 1.17  1.65 -0.62 -0.31 -2.54  0.74 -0.91 -0.35  0.07  3.19  2.34 -0.04  0.06  0.43  1.50
 0.37 -1.46 -2.81 -4.47 -2.63  0.55 -0.95  2.78 -1.05 -2.07 -2.22 -1.38 -0.44 -2.41  1.47
 1.90 -0.45  2.49  3.91 -1.29  2.28  1.15 -2.65  0.68 -2.76 -2.73  0.87  1.33  1.53  0.87
 2.61 -1.49  0.25 -0.39  4.03  3.72 -1.65 -2.98 -1.17 -3.39 -2.18 -1.64  0.07 -1.36  1.08
 1.10 -1.64  0.82  1.61 -3.39  0.66  0.32 -1.73  2.01 -1.88 -2.43  1.49 -0.08  1.34  1.66
:
 0.43  1.50  1.17  1.65 -0.62 -0.31 -2.54  0.74 -0.91 -0.35  0.07  3.19  2.34 -0.04  0.06
-2.41  1.47  0.37 -1.46 -2.81 -4.47 -2.63  0.55 -0.95  2.78 -1.05 -2.07 -2.22 -1.38 -0.44
 1.53  0.87  1.90 -0.45  2.49  3.91 -1.29  2.28  1.15 -2.65  0.68 -2.76 -2.73  0.87  1.33
-1.36  1.08  2.61 -1.49  0.25 -0.39  4.03  3.72 -1.65 -2.98 -1.17 -3.39 -2.18 -1.64  0.07
 1.34  1.66  1.10 -1.64  0.82  1.61 -3.39  0.66  0.32 -1.73  2.01 -1.88 -2.43  1.49 -0.08

-3.45  0.79  3.62  5.57  1.01 -0.14
 1.22 -1.88  1.04  2.95  3.94 -5.04
 1.25 -0.86 -2.84 -3.48  1.27  0.96
:
 1.01 -0.14 -3.45  0.79  3.62  5.57
 3.94 -5.04  1.22 -1.88  1.04  2.95
 1.27  0.96  1.25 -0.86 -2.84 -3.48

-4.67 -5.01  0.01  4.44  4.07  0.37  0.27  0.70 -1.91  2.35 -1.82 -1.31  3.84 -0.06
-4.07  4.89 -0.11 -4.39 -4.34 -1.08 -0.02 -0.47 -3.51  1.17  3.09 -0.38 -3.50  0.35
-0.49 -2.05  0.37  0.89  2.26 -0.46 -0.60  0.66  2.23  4.45  0.66  0.15  1.95  0.33
-4.33 -1.56 -0.13 -3.23  1.33 -1.18  0.21 -0.45  1.36 -0.97 -0.47 -0.44  1.03 -0.07
:
 3.84 -0.06 -4.67 -5.01  0.01  4.44  4.07  0.37  0.27  0.70 -1.91  2.35 -1.82 -1.31
-3.50  0.35 -4.07  4.89 -0.11 -4.39 -4.34 -1.08 -0.02 -0.47 -3.51  1.17  3.09 -0.38
 1.95  0.33 -0.49 -2.05  0.37  0.89  2.26 -0.46 -0.60  0.66  2.23  4.45  0.66  0.15
 1.03 -0.07 -4.33 -1.56 -0.13 -3.23  1.33 -1.18  0.21 -0.45  1.36 -0.97 -0.47 -0.44

 0.76 -2.87 -0.59  2.03 -0.55
 1.60  2.19 -0.13 -0.49  0.22
 2.19 -5.07  0.96  1.27 -0.47
-0.46 -0.75  0.15 -0.04 -0.07
 0.07  1.64 -1.53  0.71 -0.04
:
 2.03 -0.55  0.76 -2.87 -0.59
-0.49  0.22  1.60  2.19 -0.13
 1.27 -0.47  2.19 -5.07  0.96
-0.04 -0.07 -0.46 -0.75  0.15
 0.71 -0.04  0.07  1.64 -1.53

 0.49 -0.94 -2.15 -0.20  1.71
-1.16 -0.94  0.48 -1.56 -1.19
 3.01 -0.94 -3.43  1.50  1.17
-1.13 -0.94 -1.86  5.58  3.02
-0.08 -0.94 -1.57  0.61  4.98
-0.99 -0.94 -2.52 -2.68  0.96
 2.95 -0.94 -0.05 -0.02 -3.27
-1.54 -0.94  2.21  0.43  2.29
-3.87 -0.94 -0.74  0.53 -0.22
:
-0.20  1.71  0.49 -0.94 -2.15
-1.56 -1.19 -1.16 -0.94  0.48
 1.50  1.17  3.01 -0.94 -3.43
 5.58  3.02 -1.13 -0.94 -1.86
 0.61  4.98 -0.08 -0.94 -1.57
-2.68  0.96 -0.99 -0.94 -2.52
-0.02 -3.27  2.95 -0.94 -0.05
 0.43  2.29 -1.54 -0.94  2.21
 0.53 -0.22 -3.87 -0.94 -0.74

 4.55  1.56 -0.34
-6.23 -3.99  2.94
-2.93 -2.30  0.46
-2.51 -3.65  1.80
 1.43 -1.00 -1.93
 3.65 -4.07 -2.80
 2.49 -0.92 -0.67
 2.08  5.73 -0.09
-3.62  0.59  3.24
-4.07 -2.75  1.27
:
 1.56 -0.34  4.55
-3.99  2.94 -6.23
-2.30  0.46 -2.93
-3.65  1.80 -2.51
-1.00 -1.93  1.43
-4.07 -2.80  3.65
-0.92 -0.67  2.49
 5.73 -0.09  2.08
 0.59  3.24 -3.62
-2.75  1.27 -4.07

 0.67  0.24 -1.61  2.79
 6.15 -3.94  3.93 -0.07
-2.02  1.42 -1.70 -4.25
:
-1.61  2.79  0.67  0.24
 3.93 -0.07  6.15 -3.94
-1.70 -4.25 -2.02  1.42
